Here is a tiny trained network, its code and every weight. The questions are about switching its units off for an input and a class, where a switched-off unit gives its printed mean instead of its output.

import numpy as np


def w(rows, s, z=0):
    codes = np.array(rows[::2]) - 128.0
    scale = np.full(codes.shape[1], s)
    scale[-1] = z or s
    return codes * scale


def norm(h):
    return h / np.sqrt((h * h).mean(-1, keepdims=True) + 1e-5)


def f(y):
    return np.maximum(y, 0)


def log_softmax(a):
    a = a - a.max(-1, keepdims=True)
    return a - np.log(np.exp(a).sum(-1, keepdims=True))


def net(x, mask):
    res = np.array(x, float).reshape(1, 7) / 4 @ E
    u = 0
    for l in range(3):
        y = f(norm(res) @ A[l][:, :-1].T + A[l][:, -1])
        res = res + np.where(mask[u : u + 3], y, B[l][:, -1]) @ B[l][:, :-1]
        u += 3
    return log_softmax(norm(res)[-1] @ U[:, :-1].T + U[:, -1])


A, B = {}, {}
E = w([
[178,150,163,83,76,88,72,65,149,69,223,98],'x0',
[127,149,158,154,218,92,39,138,138,116,103,94],'x1',
[131,9,91,77,221,142,118,43,65,90,161,183],'x2',
[148,69,138,139,179,242,144,229,213,106,169,101],'x3',
[91,135,88,151,131,135,134,80,156,224,190,128],'x4',
[57,177,230,159,139,127,151,67,187,86,85,192],'x5',
[2,47,107,140,41,158,21,183,149,124,146,102],'x6',
],0.00074)
A[0] = w([
[166,224,154,174,75,124,168,235,176,147,95,56,102],'0.n1',
[115,57,114,79,192,118,137,81,99,84,159,133,4],'0.n2',
[205,116,2,72,116,112,95,227,1,183,179,17,155],'0.n3',
],0.0017,0.0018)
B[0] = w([
[177,78,89,117,158,154,85,96,63,132,137,205,214],'0.n1',
[208,136,40,152,92,193,13,124,4,192,191,231,150],'0.n2',
[35,188,248,161,137,138,165,59,193,82,76,197,254],'0.n3',
],0.0026,0.0022)
A[1] = w([
[162,195,129,178,75,87,132,208,130,174,92,107,55],'1.n1',
[182,147,157,56,83,80,79,70,174,58,251,44,5],'1.n2',
[83,87,67,163,164,95,192,180,83,175,40,109,5],'1.n3',
],0.0027,0.0019)
B[1] = w([
[221,81,90,91,123,162,35,66,90,107,220,93,185],'1.n1',
[118,85,88,218,151,129,232,233,76,221,4,98,255],'1.n2',
[183,82,141,182,91,23,218,198,73,179,121,27,189],'1.n3',
],0.0034,0.0011)
A[2] = w([
[200,224,126,174,49,171,78,179,160,171,109,108,4],'2.n1',
[214,213,31,33,225,99,206,106,155,107,87,101,75],'2.n2',
[174,91,123,100,187,219,166,230,251,111,186,90,122],'2.n3',
],0.0026,0.0013)
B[2] = w([
[144,37,84,87,252,181,151,89,83,96,152,208,183],'2.n1',
[47,94,110,116,64,162,45,207,205,105,164,73,210],'2.n2',
[150,213,135,105,86,32,126,59,92,136,132,95,251],'2.n3',
],0.0036,0.0021)
U = w([
[192,33,78,227,162,111,253,236,41,216,29,27,18],'0',
[235,24,27,35,231,230,23,32,28,82,234,241,21],'1',
[22,234,232,151,144,154,175,47,220,38,90,214,48],'2',
[159,200,115,79,57,52,91,53,74,111,159,57,215],'3',
[127,131,121,124,116,149,120,136,160,104,120,107,250],'4',
[113,120,126,127,115,148,114,152,161,111,114,121,191],'5',
[34,47,63,76,39,178,27,221,231,61,181,46,55],'6',
],0.0036,0.002)

Each question gives the input, the list of numbers given to net, and the class t.
The units are the neurons (one row each of A and B). Each row of codes is followed by its name. A weight is (code - 128) times the scale printed after its matrix; where a second scale follows, it is the last column's (A, B and U).
mask holds one flag per neuron, layer by layer. A switched-off neuron (its flag False) gives its mean, the last column of its row in B, instead of its output. The means were averaged over made-up inputs and are rounded, as every weight is.
A unit's drop is (log p(t) with every unit on - log p(t) with that unit switched off) / (log p(t) with every unit on - log p(t) with every unit switched off).
The circuit of an input: a set's keep is (log p(t) with only the set's units on - log p(t) with every unit switched off) / (log p(t) with every unit on - log p(t) with every unit switched off). Starting from all 9 units, units are removed one at a time, each time the one whose removal leaves the highest keep (on an exact tie, the one counted first), for as long as the keep stays at least 0.8.
units of the circuit, in order: the units of the circuit, biggest drop first
top k neurons: the k neurons with the biggest drops, biggest first
k most important neurons of layer l: the k neurons of layer l with the biggest drops, biggest first
drop when u is switched off: that unit's drop, to one decimal
input [6,6,4,8,-7,-3,5], class 3: units of the circuit, in order	2.n3
input [7,3,-7,0,-2,7,-8], class 6: top 3 neurons	2.n2; 0.n3; 2.n3
input [8,3,-1,-7,7,2,-8], class 0: units of the circuit, in order	1.n2; 0.n3
input [8,0,3,5,-8,5,0], class 0: top 2 neurons	1.n2; 0.n3
input [-8,1,7,-7,-1,2,7], class 0: top 2 neurons	1.n3; 0.n3
input [1,2,4,-3,5,-7,-8], class 6: top 3 neurons	2.n2; 2.n3; 0.n1
input [-8,4,8,-4,-1,8,2], class 0: top 2 neurons	0.n3; 1.n3
input [-6,5,-3,8,5,1,-8], class 3: units of the circuit, in order	2.n3; 1.n2
input [-1,4,-8,7,-4,5,6], class 1: top 2 neurons	2.n1; 0.n3
input [-4,-3,2,-2,0,0,-6], class 6: top 3 neurons	2.n2; 1.n2; 2.n3
input [6,5,5,3,3,-3,2], class 0: top 2 neurons	1.n2; 0.n1
input [-2,2,-1,7,-5,3,-5], class 3: units of the circuit, in order	2.n3; 0.n3
input [8,5,8,-6,8,3,7], class 0: top 2 neurons	1.n2; 0.n3
input [4,3,5,-2,1,-6,-4], class 2: 2 most important neurons of layer 0	0.n3; 0.n1
input [8,-4,5,2,0,3,-7], class 0: top neuron	1.n2
input [3,-4,-7,0,3,0,-8], class 6: 2 most important neurons of layer 2	2.n2; 2.n3
input [5,-1,3,7,-4,-5,4], class 3: top 2 neurons	2.n3; 0.n3
input [3,-3,-6,1,-2,2,-4], class 1: top 2 neurons	2.n1; 0.n3
input [8,6,8,5,-8,-5,-4], class 0: top 2 neurons	1.n2; 0.n1
input [8,0,7,-6,-1,-1,8], class 0: most important neuron of layer 0	0.n1
input [7,-6,7,4,2,2,2], class 0: top 3 neurons	1.n2; 0.n1; 0.n3
input [1,1,-6,4,-4,4,-8], class 6: units of the circuit, in order	2.n2; 0.n3
input [-1,4,5,-1,4,-5,-6], class 6: drop when 2.n3 is switched off	0.2
input [-3,-1,-6,-7,2,-1,-8], class 6: drop when 2.n2 is switched off	1.0
input [8,2,2,7,6,-2,1], class 0: drop when 1.n2 is switched off	1.0
input [-2,2,-7,6,1,1,4], class 1: drop when 2.n1 is switched off	0.4
input [6,8,-8,6,-1,-7,-3], class 1: units of the circuit, in order	2.n1
